Below is a small trained network, with its code and all its weights. Each question gives an input and a class and asks what happens when units are switched off, that is, made to give their printed mean instead of their output.

import numpy as np


def w(rows, s, z=0):
    codes = np.array(rows[::2]) - 128.0
    scale = np.full(codes.shape[1], s)
    scale[-1] = z or s
    return codes * scale


def norm(h):
    return h / np.sqrt((h * h).mean(-1, keepdims=True) + 1e-5)


def f(y):
    return y / 2 * (1 + np.tanh(0.7978845608 * (y + 0.044715 * y**3)))


def log_softmax(a):
    a = a - a.max(-1, keepdims=True)
    return a - np.log(np.exp(a).sum(-1, keepdims=True))


def net(x, mask):
    res = np.array(x, float).reshape(1, 4) / 4 @ E
    u = 0
    for l in range(3):
        y = f(norm(res) @ A[l][:, :-1].T + A[l][:, -1])
        res = res + np.where(mask[u : u + 12], y, B[l][:, -1]) @ B[l][:, :-1]
        u += 12
    return log_softmax(norm(res)[-1] @ U[:, :-1].T + U[:, -1])


A, B = {}, {}
E = w([
[117,230,231,76,150,91,143,182,136],'x0',
[64,52,190,111,190,221,124,109,119],'x1',
[200,133,86,107,254,128,159,134,128],'x2',
[129,128,129,131,129,128,127,131,133],'x3',
],0.0072)
A[0] = w([
[161,108,80,134,163,137,153,120,133,73],'L0N0',
[184,235,79,132,71,47,127,139,123,125],'L0N1',
[117,197,246,106,111,114,140,133,137,92],'L0N2',
[167,167,145,110,206,116,132,129,119,28],'L0N3',
[204,171,12,141,41,48,128,127,125,172],'L0N4',
[185,107,49,127,248,123,127,128,135,63],'L0N5',
[179,169,125,115,249,117,121,134,138,4],'L0N6',
[120,71,105,118,110,135,154,111,143,84],'L0N7',
[105,67,92,165,135,131,120,132,132,85],'L0N8',
[137,108,93,149,186,122,128,128,124,66],'L0N9',
[116,76,76,122,70,139,120,111,122,144],'L0N10',
[180,181,51,130,123,70,134,129,140,102],'L0N11',
],0.012,0.0037)
B[0] = w([
[97,109,93,114,128,141,101,136,94,167],'L0N0',
[203,21,117,59,30,79,174,125,155,241],'L0N1',
[84,150,124,109,124,111,54,119,88,228],'L0N2',
[143,143,185,124,134,138,202,159,115,179],'L0N3',
[3,187,121,182,213,134,110,124,141,255],'L0N4',
[75,136,63,71,120,109,61,65,97,226],'L0N5',
[190,114,160,179,166,131,181,162,168,203],'L0N6',
[146,131,153,122,110,163,127,114,106,159],'L0N7',
[150,125,156,104,92,178,129,137,112,176],'L0N8',
[82,122,101,106,93,113,128,133,133,158],'L0N9',
[168,126,166,195,122,121,183,140,148,196],'L0N10',
[200,218,151,169,121,182,74,161,33,202],'L0N11',
],0.02,0.012)
A[1] = w([
[147,87,65,97,128,154,138,99,159,79],'L1N0',
[79,175,104,178,145,155,141,91,171,93],'L1N1',
[192,123,184,150,88,155,143,112,141,74],'L1N2',
[250,147,139,150,155,113,183,172,151,1],'L1N3',
[126,165,137,150,224,145,170,128,182,78],'L1N4',
[177,131,143,152,131,144,116,80,173,78],'L1N5',
[123,120,150,214,104,171,167,151,155,86],'L1N6',
[133,86,89,127,117,150,165,95,151,106],'L1N7',
[100,123,154,174,173,100,161,140,158,92],'L1N8',
[113,133,178,143,194,86,191,159,155,105],'L1N9',
[121,72,90,103,122,47,111,106,146,28],'L1N10',
[189,101,101,121,100,121,71,98,128,78],'L1N11',
],0.017,0.0028)
B[1] = w([
[117,124,252,134,93,119,206,79,59,155],'L1N0',
[149,208,64,89,172,54,183,92,109,196],'L1N1',
[146,174,38,210,148,207,60,84,103,222],'L1N2',
[242,206,161,13,142,174,170,91,78,255],'L1N3',
[96,77,123,140,134,75,153,212,199,198],'L1N4',
[76,117,159,142,75,166,120,99,151,139],'L1N5',
[125,69,204,164,134,192,120,209,147,235],'L1N6',
[155,110,131,84,120,157,89,151,64,147],'L1N7',
[81,123,180,105,140,79,161,184,105,186],'L1N8',
[25,141,15,232,135,75,155,177,104,224],'L1N9',
[160,110,169,166,43,168,114,130,126,184],'L1N10',
[133,126,97,130,169,93,174,115,203,170],'L1N11',
],0.016,0.0088)
A[2] = w([
[159,66,89,105,3,17,136,115,251,11],'L2N0',
[161,14,67,71,166,132,96,90,130,57],'L2N1',
[133,14,129,50,108,111,191,4,133,32],'L2N2',
[94,126,6,71,208,140,124,182,174,136],'L2N3',
[52,189,142,160,129,160,102,146,234,94],'L2N4',
[84,141,176,127,122,71,71,118,174,95],'L2N5',
[33,174,182,88,207,154,60,90,205,77],'L2N6',
[210,104,92,197,120,214,67,133,227,95],'L2N7',
[190,203,217,174,157,94,243,187,146,195],'L2N8',
[188,108,137,102,84,88,127,139,122,101],'L2N9',
[173,55,78,136,45,51,97,117,189,1],'L2N10',
[97,86,149,212,225,44,243,240,202,26],'L2N11',
],0.012,0.0019)
B[2] = w([
[103,230,95,113,68,136,82,143,252,181],'L2N0',
[110,107,177,124,79,82,177,155,127,141],'L2N1',
[103,54,144,136,45,97,226,69,76,180],'L2N2',
[97,182,128,237,93,124,125,94,162,175],'L2N3',
[140,50,84,11,114,118,185,128,96,163],'L2N4',
[205,39,147,117,139,132,87,118,173,161],'L2N5',
[237,69,164,136,179,56,58,203,116,163],'L2N6',
[53,128,196,218,158,247,96,127,192,168],'L2N7',
[153,40,114,100,200,152,198,79,221,227],'L2N8',
[135,147,73,104,134,157,151,93,194,156],'L2N9',
[101,206,153,108,70,128,153,175,224,163],'L2N10',
[27,70,156,151,219,20,198,239,192,253],'L2N11',
],0.016,0.012)
U = w([
[55,84,138,171,200,62,207,201,176,250],'0',
[121,173,131,89,14,97,103,136,235,136],'1',
[72,209,60,171,156,79,74,98,57,132],'2',
[253,165,114,67,165,150,195,107,135,61],'3',
[127,106,184,202,136,252,104,136,140,136],'4',
[181,67,175,99,159,72,7,172,111,15],'5',
[78,71,152,110,37,112,194,60,65,112],'6',
],0.013,0.002)

Each question gives the input, the list of numbers given to net, and the class t.
The units are the neurons (one row each of A and B). Each row of codes is followed by its name. A weight is (code - 128) times the scale printed after its matrix; where a second scale follows, it is the last column's (A, B and U).
mask holds one flag per neuron, layer by layer. A switched-off neuron (its flag False) gives its mean, the last column of its row in B, instead of its output. The means were averaged over made-up inputs and are rounded, as every weight is.
A unit's drop is (log p(t) with every unit on - log p(t) with that unit switched off) / (log p(t) with every unit on - log p(t) with every unit switched off).
The circuit of an input: a set's keep is (log p(t) with only the set's units on - log p(t) with every unit switched off) / (log p(t) with every unit on - log p(t) with every unit switched off). Starting from the 12 units with the biggest drops (on a tie, the unit counted first), units are removed one at a time, each time the one whose removal leaves the highest keep (on an exact tie, the one counted first), for as long as the keep stays at least 0.8.
circuit, biggest first: the units of the circuit, biggest drop first
top k neurons: the k neurons with the biggest drops, biggest first
top k neurons in layer l: the k neurons of layer l with the biggest drops, biggest first
drop when u is switched off: that unit's drop, to one decimal
input [-4,-1,6,-5], class 2: circuit, biggest first : [L0N5]
input [8,3,0,-8], class 5: top 3 neurons : [L0N2; L0N4; L0N10]
input [0,-2,2,4], class 2: top 2 neurons : [L0N5; L0N4]
input [0,-4,4,-8], class 2: top 3 neurons : [L0N5; L0N4; L0N11]
input [3,-7,0,0], class 1: top 2 neurons : [L0N1; L0N6]
input [7,-5,1,8], class 3: top 2 neurons : [L0N5; L0N1]
input [6,-5,0,6], class 1: top 2 neurons : [L0N1; L0N2]
input [1,1,-7,1], class 5: top 2 neurons : [L0N1; L0N4]
input [5,4,0,5], class 5: top 2 neurons : [L0N2; L0N1]
input [4,1,0,4], class 5: top 4 neurons : [L0N2; L0N1; L0N4; L0N10]
input [8,-6,2,-7], class 3: top 3 neurons : [L0N1; L0N5; L0N11]
input [0,-4,8,-3], class 2: top 4 neurons in layer 0 : [L0N5; L0N11; L0N4; L0N10]
input [-5,8,0,-6], class 4: top 3 neurons in layer 0 : [L0N4; L0N5; L0N1]
input [7,-5,0,-2], class 1: top 2 neurons in layer 0 : [L0N1; L0N2]
input [-6,-7,5,0], class 2: top neuron : [L0N4]
input [8,0,2,-1], class 3: top 2 neurons in layer 0 : [L0N4; L0N5]
input [0,6,-6,0], class 4: top 2 neurons : [L0N4; L0N5]
input [1,-3,-5,-7], class 1: top 2 neurons : [L0N1; L0N6]
input [-1,1,3,2], class 6: top 2 neurons in layer 0 : [L0N5; L0N4]
input [3,1,-2,5], class 5: top neuron in layer 0 : [L0N1]
input [-3,2,-8,0], class 4: drop when L0N4 is switched off : 1.3
input [-5,1,4,5], class 6: drop when L0N4 is switched off : 0.3
input [1,-2,2,-4], class 3: drop when L0N1 is switched off : 1.0
input [4,8,-4,-6], class 5: drop when L0N1 is switched off : 1.0
